Here is a tiny trained network, its code and every weight. The questions are about switching its units off for an input and a class, where a switched-off unit gives its printed mean instead of its output.

import numpy as np


def w(rows, s, z=0):
    codes = np.array(rows[::2]) - 128.0
    scale = np.full(codes.shape[1], s)
    scale[-1] = z or s
    return codes * scale


def f(y):
    return y / 2 * (1 + np.tanh(0.7978845608 * (y + 0.044715 * y**3)))


def log_softmax(a):
    a = a - a.max(-1, keepdims=True)
    return a - np.log(np.exp(a).sum(-1, keepdims=True))


def net(x, mask):
    res = np.array(x, float).reshape(1, 8) / 4 @ E
    y = f(res @ A[0][:, :-1].T + A[0][:, -1])
    res = res + np.where(mask, y, B[0][:, -1]) @ B[0][:, :-1]
    return log_softmax(res[-1] @ U[:, :-1].T + U[:, -1])


A, B = {}, {}
E = w([
[128,127,131,128],'x0',
[17,164,160,112],'x1',
[127,125,135,126],'x2',
[127,126,130,127],'x3',
[120,113,71,2],'x4',
[83,16,78,180],'x5',
[127,127,129,130],'x6',
[129,129,127,129],'x7',
],0.0079)
A[0] = w([
[104,139,171,229,59],'neuron 0',
[209,103,127,134,41],'neuron 1',
[248,66,95,129,64],'neuron 2',
[182,122,113,143,36],'neuron 3',
[38,157,126,132,54],'neuron 4',
[118,128,94,148,131],'neuron 5',
[124,168,114,193,59],'neuron 6',
[133,168,115,188,25],'neuron 7',
[132,104,130,130,2],'neuron 8',
[159,200,151,104,58],'neuron 9',
[11,134,165,125,47],'neuron 10',
[93,65,94,155,63],'neuron 11',
[94,34,132,139,73],'neuron 12',
[131,162,123,188,39],'neuron 13',
[89,63,92,154,69],'neuron 14',
[133,127,103,109,157],'neuron 15',
[184,109,130,134,46],'neuron 16',
[128,142,47,53,24],'neuron 17',
[97,64,118,22,54],'neuron 18',
],0.011,0.0066)
B[0] = w([
[208,35,130,125,219],'neuron 0',
[62,127,61,90,158],'neuron 1',
[10,115,78,122,253],'neuron 2',
[100,135,51,75,125],'neuron 3',
[63,133,42,123,170],'neuron 4',
[93,128,199,86,141],'neuron 5',
[183,61,77,81,139],'neuron 6',
[186,56,100,19,122],'neuron 7',
[182,144,2,13,93],'neuron 8',
[191,204,124,84,179],'neuron 9',
[8,123,54,119,208],'neuron 10',
[197,204,131,110,181],'neuron 11',
[178,203,180,97,194],'neuron 12',
[196,68,85,63,129],'neuron 13',
[183,203,157,99,189],'neuron 14',
[141,118,149,172,166],'neuron 15',
[106,134,45,95,128],'neuron 16',
[207,51,119,111,177],'neuron 17',
[179,36,121,139,210],'neuron 18',
],0.022,0.0044)
U = w([
[167,58,60,191,119],'0',
[60,154,2,186,88],'1',
[178,240,68,139,84],'2',
[127,124,75,224,251],'3',
],0.0079,0.011)

Each question gives the input, the list of numbers given to net, and the class t.
The units are the neurons (one row each of A and B). Each row of codes is followed by its name. A weight is (code - 128) times the scale printed after its matrix; where a second scale follows, it is the last column's (A, B and U).
mask holds one flag per neuron, in row order. A switched-off neuron (its flag False) gives its mean, the last column of its row in B, instead of its output. The means were averaged over made-up inputs and are rounded, as every weight is.
A unit's drop is (log p(t) with every unit on - log p(t) with that unit switched off) / (log p(t) with every unit on - log p(t) with every unit switched off).
The circuit of an input: a set's keep is (log p(t) with only the set's units on - log p(t) with every unit switched off) / (log p(t) with every unit on - log p(t) with every unit switched off). Starting from the 12 units with the biggest drops (on a tie, the unit counted first), units are removed one at a time, each time the one whose removal leaves the highest keep (on an exact tie, the one counted first), for as long as the keep stays at least 0.8.
circuit, biggest first: the units of the circuit, biggest drop first
top k neurons: the k neurons with the biggest drops, biggest first
drop when u is switched off: that unit's drop, to one decimal
input [8,8,-3,-6,-3,6,5,-5], class 1: top 2 neurons -> neuron 10; neuron 4
input [-5,4,6,-6,6,2,7,-8], class 0: circuit, biggest first -> neuron 18
input [-8,5,-1,7,-2,-1,2,2], class 1: circuit, biggest first -> neuron 10; neuron 4
input [8,7,6,0,1,8,-3,-6], class 2: top 2 neurons -> neuron 12; neuron 14
input [-3,-7,-2,-8,-5,-4,1,4], class 1: circuit, biggest first -> neuron 2; neuron 1
input [-1,-6,-1,0,4,7,8,-2], class 2: circuit, biggest first -> neuron 12; neuron 14
input [0,8,5,3,-4,-1,5,3], class 1: top 2 neurons -> neuron 10; neuron 4
input [-5,7,8,5,-4,8,-2,2], class 2: top 4 neurons -> neuron 12; neuron 14; neuron 11; neuron 2
input [2,-6,2,4,-5,2,3,-2], class 1: top 2 neurons -> neuron 2; neuron 1
input [5,-1,-5,3,6,7,8,-2], class 2: top 4 neurons -> neuron 12; neuron 14; neuron 11; neuron 0
input [-8,8,-4,-5,-1,-7,-5,-8], class 1: top 2 neurons -> neuron 10; neuron 4
input [6,4,1,-1,7,-7,1,-3], class 0: top 2 neurons -> neuron 18; neuron 17
input [-6,-4,-3,1,3,8,-5,8], class 2: drop when neuron 11 is switched off -> 0.1
input [6,6,-1,7,-8,4,-6,1], class 0: circuit, biggest first -> neuron 0
input [4,-2,2,0,3,4,8,-3], class 2: drop when neuron 0 is switched off -> 0.3
input [1,2,-1,5,-3,-6,-1,-1], class 2: drop when neuron 18 is switched off -> 0.2
input [-3,1,6,7,-8,1,2,1], class 0: drop when neuron 7 is switched off -> 0.0
